Below are the code and all the weights of a small trained network. Each question names an input and a class and asks about switching units off, where a switched-off unit gives its printed mean instead of its output.

import numpy as np


def w(rows, s, z=0):
    codes = np.array(rows[::2]) - 128.0
    scale = np.full(codes.shape[1], s)
    scale[-1] = z or s
    return codes * scale


def norm(h):
    return h / np.sqrt((h * h).mean(-1, keepdims=True) + 1e-5)


def f(y):
    return np.maximum(y, 0)


def log_softmax(a):
    a = a - a.max(-1, keepdims=True)
    return a - np.log(np.exp(a).sum(-1, keepdims=True))


def net(x, mask):
    res = np.array(x, float).reshape(1, 5) / 4 @ E
    u = 0
    for l in range(2):
        y = f(norm(res) @ A[l][:, :-1].T + A[l][:, -1])
        res = res + np.where(mask[u : u + 14], y, B[l][:, -1]) @ B[l][:, :-1]
        u += 14
    return log_softmax(norm(res)[-1] @ U[:, :-1].T + U[:, -1])


A, B = {}, {}
E = w([
[146,157,213,245,169,77,158,150],'x0',
[120,198,160,115,129,158,69,115],'x1',
[166,103,116,80,118,212,165,132],'x2',
[133,110,107,118,170,155,98,43],'x3',
[193,133,116,107,141,100,107,165],'x4',
],0.011)
A[0] = w([
[57,141,93,174,80,98,96,143,3],'L0N0',
[44,117,139,116,103,117,86,51,117],'L0N1',
[115,192,155,158,141,110,142,81,127],'L0N2',
[126,134,117,132,106,39,160,184,75],'L0N3',
[81,94,41,55,101,80,22,76,191],'L0N4',
[89,109,153,129,83,61,196,192,116],'L0N5',
[157,64,131,126,153,67,160,103,118],'L0N6',
[57,183,129,107,166,196,85,109,102],'L0N7',
[109,133,42,84,54,136,183,112,100],'L0N8',
[42,151,146,162,151,1,155,105,104],'L0N9',
[69,182,141,155,127,97,73,82,157],'L0N10',
[91,149,194,148,147,196,135,159,106],'L0N11',
[206,181,168,168,152,40,122,89,160],'L0N12',
[123,52,35,132,164,159,137,76,69],'L0N13',
],0.0094,0.0058)
B[0] = w([
[192,133,55,119,158,195,94,103,147],'L0N0',
[97,105,79,67,166,143,137,150,187],'L0N1',
[107,78,127,95,166,171,112,139,184],'L0N2',
[110,90,168,149,69,123,191,162,177],'L0N3',
[56,177,90,118,119,103,208,121,254],'L0N4',
[61,118,179,68,77,91,153,126,198],'L0N5',
[95,128,168,85,104,175,86,137,175],'L0N6',
[95,80,176,101,33,86,118,146,181],'L0N7',
[113,108,153,173,158,129,84,72,187],'L0N8',
[254,180,110,96,203,145,121,143,227],'L0N9',
[98,145,125,97,176,143,98,185,205],'L0N10',
[192,161,102,82,123,78,147,64,167],'L0N11',
[189,124,179,144,152,134,120,168,227],'L0N12',
[165,116,93,125,117,168,166,148,192],'L0N13',
],0.0099,0.0092)
A[1] = w([
[77,108,76,119,113,185,138,116,113],'L1N0',
[135,176,121,119,151,51,127,184,130],'L1N1',
[99,127,61,82,154,140,142,115,121],'L1N2',
[194,84,129,183,98,186,133,71,3],'L1N3',
[80,96,61,153,146,16,177,104,184],'L1N4',
[192,87,108,153,177,155,127,115,42],'L1N5',
[184,136,152,163,170,91,129,157,127],'L1N6',
[147,123,170,135,147,89,130,125,168],'L1N7',
[150,10,108,120,131,171,169,86,146],'L1N8',
[168,144,185,197,180,137,43,126,84],'L1N9',
[166,54,170,153,116,108,117,168,89],'L1N10',
[121,194,70,154,147,76,43,130,83],'L1N11',
[153,159,64,121,164,109,133,148,109],'L1N12',
[134,165,142,76,114,139,188,126,124],'L1N13',
],0.014,0.0052)
B[1] = w([
[131,143,179,161,174,39,107,190,242],'L1N0',
[144,82,82,144,111,125,176,53,229],'L1N1',
[107,190,144,135,184,79,155,100,255],'L1N2',
[91,166,143,190,1,130,33,60,149],'L1N3',
[242,144,156,97,103,216,91,120,218],'L1N4',
[89,149,213,225,37,161,54,95,173],'L1N5',
[107,89,149,152,128,82,24,128,244],'L1N6',
[127,91,74,101,94,140,41,129,209],'L1N7',
[134,150,18,144,201,199,167,116,234],'L1N8',
[219,97,115,92,253,138,91,122,228],'L1N9',
[28,137,106,133,176,91,109,168,198],'L1N10',
[141,118,62,159,152,143,201,85,149],'L1N11',
[114,102,72,189,163,94,194,81,175],'L1N12',
[174,122,142,168,95,147,123,96,240],'L1N13',
],0.0098,0.0089)
U = w([
[213,74,166,170,230,101,25,157,206],'0',
[120,143,90,237,95,208,73,73,33],'1',
[136,51,179,175,57,25,116,193,11],'2',
[134,202,42,118,215,156,212,83,236],'3',
[34,211,181,75,89,101,95,117,86],'4',
[63,48,108,143,111,200,170,209,5],'5',
[213,124,161,110,6,150,176,123,154],'6',
],0.017,0.0029)

Each question gives the input, the list of numbers given to net, and the class t.
The units are the neurons (one row each of A and B). Each row of codes is followed by its name. A weight is (code - 128) times the scale printed after its matrix; where a second scale follows, it is the last column's (A, B and U).
mask holds one flag per neuron, layer by layer. A switched-off neuron (its flag False) gives its mean, the last column of its row in B, instead of its output. The means were averaged over made-up inputs and are rounded, as every weight is.
A unit's drop is (log p(t) with every unit on - log p(t) with that unit switched off) / (log p(t) with every unit on - log p(t) with every unit switched off).
The circuit of an input: a set's keep is (log p(t) with only the set's units on - log p(t) with every unit switched off) / (log p(t) with every unit on - log p(t) with every unit switched off). Starting from the 12 units with the biggest drops (on a tie, the unit counted first), units are removed one at a time, each time the one whose removal leaves the highest keep (on an exact tie, the one counted first), for as long as the keep stays at least 0.8.
circuit, biggest first: the units of the circuit, biggest drop first
unit that matters most: the unit with the biggest drop
k most important neurons: the k neurons with the biggest drops, biggest first
top k neurons in layer l: the k neurons of layer l with the biggest drops, biggest first
input [-6,8,1,5,4], class 4: circuit, biggest first -> [L0N7; L1N9]
input [-4,8,1,5,5], class 4: unit that matters most -> L0N7
input [1,-8,3,6,5], class 1: 3 most important neurons -> [L1N5; L1N3; L0N4]
input [0,5,-2,1,-6], class 4: 3 most important neurons -> [L0N7; L1N8; L0N2]
input [2,1,6,7,-2], class 1: top 3 neurons in layer 0 -> [L0N4; L0N5; L0N10]
input [7,0,7,-2,-6], class 6: circuit, biggest first -> [L0N11; L1N9; L1N2]
input [7,-5,6,-5,-8], class 6: 2 most important neurons -> [L0N11; L0N5]
input [2,-8,0,-5,-2], class 5: top 3 neurons in layer 1 -> [L1N10; L1N0; L1N6]
input [3,-8,-8,-5,7], class 2: 2 most important neurons -> [L0N3; L0N5]
input [-2,0,7,-4,0], class 1: 2 most important neurons -> [L0N4; L0N8]
input [-3,7,5,-7,-8], class 4: 3 most important neurons -> [L0N9; L0N12; L1N4]
input [0,6,7,7,5], class 3: top 3 neurons in layer 0 -> [L0N12; L0N9; L0N8]
input [-2,7,5,-2,-3], class 4: top 2 neurons in layer 1 -> [L1N4; L1N1]
input [0,2,-3,7,7], class 3: circuit, biggest first -> [L0N4]
input [2,-6,8,4,-6], class 1: 3 most important neurons -> [L1N3; L0N4; L1N5]
input [-3,-2,5,-6,7], class 5: top 2 neurons in layer 0 -> [L0N4; L0N9]
input [7,3,6,-6,0], class 2: top 2 neurons in layer 0 -> [L0N9; L0N5]
input [-3,7,1,-3,8], class 3: 2 most important neurons -> [L0N5; L0N3]
input [-5,6,-1,-6,-2], class 4: top 2 neurons in layer 0 -> [L0N7; L0N9]
input [0,-7,1,7,2], class 3: circuit, biggest first -> [L1N8]
